Here is a tiny trained network, its code and every weight. The questions are about switching its units off for an input and a target symbol, where a switched-off unit gives its printed mean instead of its output.

import numpy as np


def w(rows, s, z=0):
    codes = np.array(rows[::2]) - 128.0
    scale = np.full(codes.shape[1], s)
    scale[-1] = z or s
    return codes * scale


def f(y):
    return np.maximum(y, 0)


def softmax(a):
    e = np.exp(a - a.max(-1, keepdims=True))
    return e / e.sum(-1, keepdims=True)


def log_softmax(a):
    a = a - a.max(-1, keepdims=True)
    return a - np.log(np.exp(a).sum(-1, keepdims=True))


def net(x, mask):
    ids = ['ΠΩαδζλμτ'.index(c) for c in x.split()]
    T = len(ids)
    res = E[ids] + P[:T]
    r = res
    for j in range(3):
        rows = slice(2 * j, 2 * j + 2)
        q, k, v = (r @ M[0][rows].T for M in (Q, K, V))
        z = softmax(np.where(np.tri(T) > 0, q @ k.T / 2**0.5, -1e9)) @ v
        o = O[0][rows]
        res = res + np.where(mask[j], z, o[:, -1]) @ o[:, :-1]
    y = f(res @ A[0][:, :-1].T + A[0][:, -1])
    res = res + np.where(mask[3:15], y, B[0][:, -1]) @ B[0][:, :-1]
    return log_softmax(res[-1] @ U[:, :-1].T + U[:, -1])


Q, K, V, O, A, B = {}, {}, {}, {}, {}, {}
E = w([
[7,87,54],'Π',
[117,79,158],'Ω',
[109,133,51],'α',
[68,196,51],'δ',
[58,117,26],'ζ',
[201,61,174],'λ',
[142,94,58],'μ',
[76,69,128],'τ',
],0.011)
P = w([
[180,116,109],'0',
[38,7,179],'1',
[143,129,66],'2',
[188,150,125],'3',
[31,117,207],'4',
[141,124,59],'5',
[183,179,138],'6',
[20,170,226],'7',
[141,116,48],'8',
[180,187,145],'9',
[31,193,203],'10',
[140,118,46],'11',
[182,195,150],'12',
[2,217,158],'13',
],0.0092)
Q[0] = w([
[135,93,122],'H1',
[107,145,100],'H1',
[167,149,53],'H2',
[114,120,81],'H2',
[100,161,129],'H3',
[251,152,109],'H3',
],0.033)
K[0] = w([
[145,107,99],'H1',
[101,182,131],'H1',
[107,92,22],'H2',
[166,112,101],'H2',
[106,102,94],'H3',
[208,170,5],'H3',
],0.03)
V[0] = w([
[152,53,164],'H1',
[57,92,24],'H1',
[184,2,43],'H2',
[178,64,78],'H2',
[165,106,49],'H3',
[29,53,194],'H3',
],0.0038)
O[0] = w([
[138,221,116,80],'H1',
[50,32,104,245],'H1',
[130,113,199,221],'H2',
[123,128,171,173],'H2',
[139,97,51,129],'H3',
[36,215,252,254],'H3',
],0.0047,0.0029)
A[0] = w([
[5,150,137,109],'N1',
[112,42,159,113],'N2',
[23,126,99,86],'N3',
[202,146,181,2],'N4',
[125,180,145,54],'N5',
[57,53,174,207],'N6',
[159,175,135,85],'N7',
[111,96,206,86],'N8',
[162,131,192,80],'N9',
[143,142,204,119],'N10',
[93,141,68,60],'N11',
[34,117,183,179],'N12',
],0.016,0.006)
B[0] = w([
[223,70,143,253],'N1',
[183,94,110,159],'N2',
[117,161,246,227],'N3',
[2,84,152,132],'N4',
[88,178,118,134],'N5',
[146,238,93,229],'N6',
[144,147,72,129],'N7',
[92,66,184,157],'N8',
[192,134,140,135],'N9',
[153,152,208,144],'N10',
[43,73,126,161],'N11',
[56,106,40,246],'N12',
],0.03,0.014)
U = w([
[236,150,162,169],'Π',
[161,184,205,47],'Ω',
[80,156,202,156],'α',
[179,23,189,44],'δ',
[17,101,123,138],'ζ',
[123,20,73,250],'λ',
[77,151,85,53],'μ',
[241,1,99,79],'τ',
],0.0095,0.0023)

Each question gives the input, a string of symbols that net reads in full, and the target symbol t.
The units are the heads (2 rows each of Q, K, V and O) and the neurons (one row each of A and B). Each row of codes is followed by its name. A weight is (code - 128) times the scale printed after its matrix; where a second scale follows, it is the last column's (O, A, B and U).
mask holds one flag per unit, heads first, then neurons. A switched-off unit (its flag False) gives its mean, the last column of its rows in O or B, instead of its output. The means were averaged over made-up inputs and are rounded, as every weight is.
A unit's drop is (log p(t) with every unit on - log p(t) with that unit switched off) / (log p(t) with every unit on - log p(t) with every unit switched off).
The circuit of an input: a set's keep is (log p(t) with only the set's units on - log p(t) with every unit switched off) / (log p(t) with every unit on - log p(t) with every unit switched off). Starting from the 12 units with the biggest drops (on a tie, the unit counted first), units are removed one at a time, each time the one whose removal leaves the highest keep (on an exact tie, the one counted first), for as long as the keep stays at least 0.8.
units of the circuit, in order: the units of the circuit, biggest drop first
most important unit: the unit with the biggest drop
k most important neurons: the k neurons with the biggest drops, biggest first
which heads matter: for each layer, one digit per head in row order, 1 if its drop is at least 0.15 and else 0, layers parted by /
drop of u: that unit's drop, to one decimal
input δ μ ζ α ζ ζ δ ζ α δ μ τ, target Π: which heads matter -> 000
input Ω μ τ α, target λ: 3 most important neurons -> (N3, N1, N6)
input Ω μ Π λ, target δ: units of the circuit, in order -> (N6, N4)
input Π δ δ ζ Ω δ δ μ, target Π: most important unit -> N1
input δ δ τ ζ δ ζ τ δ δ α ζ δ α ζ, target δ: 3 most important neurons -> (N1, N3, N11)
input α ζ λ δ, target ζ: 4 most important neurons -> (N1, N6, N3, N2)
input μ ζ δ μ δ δ ζ λ δ λ δ, target δ: units of the circuit, in order -> (N1, N3)
input ζ α δ ζ μ, target Π: 3 most important neurons -> (N6, N11, N2)
input μ μ δ α Π ζ Ω α Π Π δ Ω, target μ: 3 most important neurons -> (N1, N3, N10)
input λ α τ Ω ζ Π λ, target α: units of the circuit, in order -> (N1, N4, N12)
input α λ α, target ζ: 3 most important neurons -> (N1, N6, N11)
input α α ζ τ α τ Π δ δ α Ω, target Π: units of the circuit, in order -> (N1, N6)
input α λ ζ δ Ω, target Π: units of the circuit, in order -> (N6, N2)
input Ω δ λ δ ζ Ω ζ λ ζ λ, target α: 2 most important neurons -> (N1, N12)
input ζ δ Ω μ τ τ, target Π: 4 most important neurons -> (N6, N11, N2, N4)
input δ λ δ, target δ: most important unit -> N6
input ζ δ μ δ λ, target Π: 3 most important neurons -> (N6, N10, N2)
input δ α δ τ ζ δ δ α ζ α ζ Ω τ α, target δ: 4 most important neurons -> (N1, N3, N11, N12)
input Π α τ λ, target δ: 4 most important neurons -> (N12, N6, N4, N3)
input τ λ α λ δ δ δ α α ζ ζ ζ τ ζ, target δ: 4 most important neurons -> (N1, N3, N12, N11)
input λ δ λ τ, target μ: drop of N1 -> 2.8
input δ μ Ω δ λ, target Π: drop of N1 -> 0.2
input ζ Π Π α ζ, target Ω: drop of N10 -> -0.1
